Below are the code and all the weights of a small trained network. Each question names an input and a target symbol and asks about switching units off, where a switched-off unit gives its printed mean instead of its output.

import numpy as np


def w(rows, s, z=0):
    codes = np.array(rows[::2]) - 128.0
    scale = np.full(codes.shape[1], s)
    scale[-1] = z or s
    return codes * scale


def norm(h):
    return h / np.sqrt((h * h).mean(-1, keepdims=True) + 1e-5)


def f(y):
    return np.maximum(y, 0)


def softmax(a):
    e = np.exp(a - a.max(-1, keepdims=True))
    return e / e.sum(-1, keepdims=True)


def log_softmax(a):
    a = a - a.max(-1, keepdims=True)
    return a - np.log(np.exp(a).sum(-1, keepdims=True))


def net(x, mask):
    ids = ['ΞΣΦβγδεζημτω'.index(c) for c in x.split()]
    T = len(ids)
    res = E[ids] + P[:T]
    r = norm(res)
    for j in range(2):
        rows = slice(2 * j, 2 * j + 2)
        q, k, v = (r @ M[0][rows].T for M in (Q, K, V))
        z = softmax(np.where(np.tri(T) > 0, q @ k.T / 2**0.5, -1e9)) @ v
        o = O[0][rows]
        res = res + np.where(mask[j], z, o[:, -1]) @ o[:, :-1]
    y = f(norm(res) @ A[0][:, :-1].T + A[0][:, -1])
    res = res + np.where(mask[2:6], y, B[0][:, -1]) @ B[0][:, :-1]
    return log_softmax(norm(res)[-1] @ U[:, :-1].T + U[:, -1])


Q, K, V, O, A, B = {}, {}, {}, {}, {}, {}
E = w([
[87,115,132],'Ξ',
[104,117,128],'Σ',
[72,227,249],'Φ',
[151,84,117],'β',
[126,73,105],'γ',
[144,76,118],'δ',
[138,79,121],'ε',
[105,97,113],'ζ',
[76,94,116],'η',
[77,86,104],'μ',
[78,89,109],'τ',
[138,54,137],'ω',
],0.012)
P = w([
[179,177,133],'0',
[62,17,88],'1',
[54,18,132],'2',
[44,22,178],'3',
[35,24,200],'4',
[39,20,219],'5',
[44,15,228],'6',
[49,10,236],'7',
[54,2,240],'8',
],0.0067)
Q[0] = w([
[101,4,163],'H0',
[164,129,152],'H0',
[153,140,95],'H1',
[105,170,121],'H1',
],0.02)
K[0] = w([
[170,255,151],'H0',
[69,160,100],'H0',
[74,30,137],'H1',
[135,95,185],'H1',
],0.013)
V[0] = w([
[169,253,173],'H0',
[94,222,88],'H0',
[210,178,82],'H1',
[102,197,200],'H1',
],0.015)
O[0] = w([
[187,196,212,140],'H0',
[31,237,171,23],'H0',
[99,90,186,1],'H1',
[250,72,81,97],'H1',
],0.012,0.0055)
A[0] = w([
[162,65,10,2],'N0',
[83,55,126,134],'N1',
[35,137,153,75],'N2',
[173,112,3,55],'N3',
],0.013,0.0084)
B[0] = w([
[167,227,245,198],'N0',
[187,215,151,253],'N1',
[247,197,124,160],'N2',
[188,225,75,182],'N3',
],0.011,0.0065)
U = w([
[153,250,123,70],'Ξ',
[121,155,153,146],'Σ',
[170,135,156,69],'Φ',
[124,74,191,95],'β',
[77,78,104,254],'γ',
[113,50,146,119],'δ',
[113,58,137,137],'ε',
[43,160,143,165],'ζ',
[115,189,53,113],'η',
[103,139,75,167],'μ',
[107,149,65,165],'τ',
[206,79,44,103],'ω',
],0.021,0.0084)

Each question gives the input, a string of symbols that net reads in full, and the target symbol t.
The units are the heads (2 rows each of Q, K, V and O) and the neurons (one row each of A and B). Each row of codes is followed by its name. A weight is (code - 128) times the scale printed after its matrix; where a second scale follows, it is the last column's (O, A, B and U).
mask holds one flag per unit, heads first, then neurons. A switched-off unit (its flag False) gives its mean, the last column of its rows in O or B, instead of its output. The means were averaged over made-up inputs and are rounded, as every weight is.
A unit's drop is (log p(t) with every unit on - log p(t) with that unit switched off) / (log p(t) with every unit on - log p(t) with every unit switched off).
The circuit of an input: a set's keep is (log p(t) with only the set's units on - log p(t) with every unit switched off) / (log p(t) with every unit on - log p(t) with every unit switched off). Starting from all 6 units, units are removed one at a time, each time the one whose removal leaves the highest keep (on an exact tie, the one counted first), for as long as the keep stays at least 0.8.
circuit, biggest first: the units of the circuit, biggest drop first
k most important neurons: the k neurons with the biggest drops, biggest first
which heads matter: for each layer, one digit per head in row order, 1 if its drop is at least 0.15 and else 0, layers parted by /
drop when u is switched off: that unit's drop, to one decimal
input Ξ ω Σ ω ω Φ Ξ ε, target Ξ: circuit, biggest first : [H0]
input γ ω ω ω μ, target γ: circuit, biggest first : [H0 H1]
input ω Σ ω β ω ε β, target ω: which heads matter : 10
input Φ ζ δ, target Ξ: which heads matter : 10
input β ω β, target β: 2 most important neurons : [N1 N3]
input γ ω ζ, target γ: which heads matter : 11
input ω ω ω τ Σ, target ω: which heads matter : 10
input γ Φ ζ, target Ξ: which heads matter : 00
input δ ε ζ ω ω Φ ω γ, target Ξ: which heads matter : 01
input ω ζ ω Φ Φ ε ω γ Σ, target ω: circuit, biggest first : [H1 N0 N1 H0]
input β γ δ ζ ω, target β: which heads matter : 11
input ω Ξ β μ ω ζ τ, target ω: which heads matter : 10
input β μ Σ, target β: 3 most important neurons : [N3 N0 N1]
input ζ Σ ω ω Ξ, target ζ: circuit, biggest first : [H1]
input η ω β β ω ω, target η: 2 most important neurons : [N1 N2]
input β γ β, target β: 2 most important neurons : [N3 N1]
input Ξ Φ ζ ζ ω, target Ξ: which heads matter : 10
input η Σ Φ ζ ω ω ω ζ τ, target Ξ: which heads matter : 01
input ζ η β μ ω ζ ω ω γ, target ζ: which heads matter : 11
input ω ζ δ ω ζ τ Ξ, target ω: which heads matter : 10
input β ω δ ω ω Ξ μ, target β: 2 most important neurons : [N1 N3]
input Φ ω β, target Ξ: which heads matter : 10
input η ζ β Φ δ, target Ξ: which heads matter : 01
input ω τ ζ ω μ ω η ω, target ω: which heads matter : 10
input ω ω Ξ Φ ω η ζ Φ, target ω: 2 most important neurons : [N1 N0]
input γ Φ β ω, target Ξ: most important neuron : [N2]
input η ζ γ, target η: 2 most important neurons : [N2 N1]
input β η β μ ζ, target β: most important neuron : [N3]
input ω γ ε μ, target ω: drop when N0 is switched off : 0.2
input ζ ω ω ω β μ, target ζ: drop when N3 is switched off : 0.0
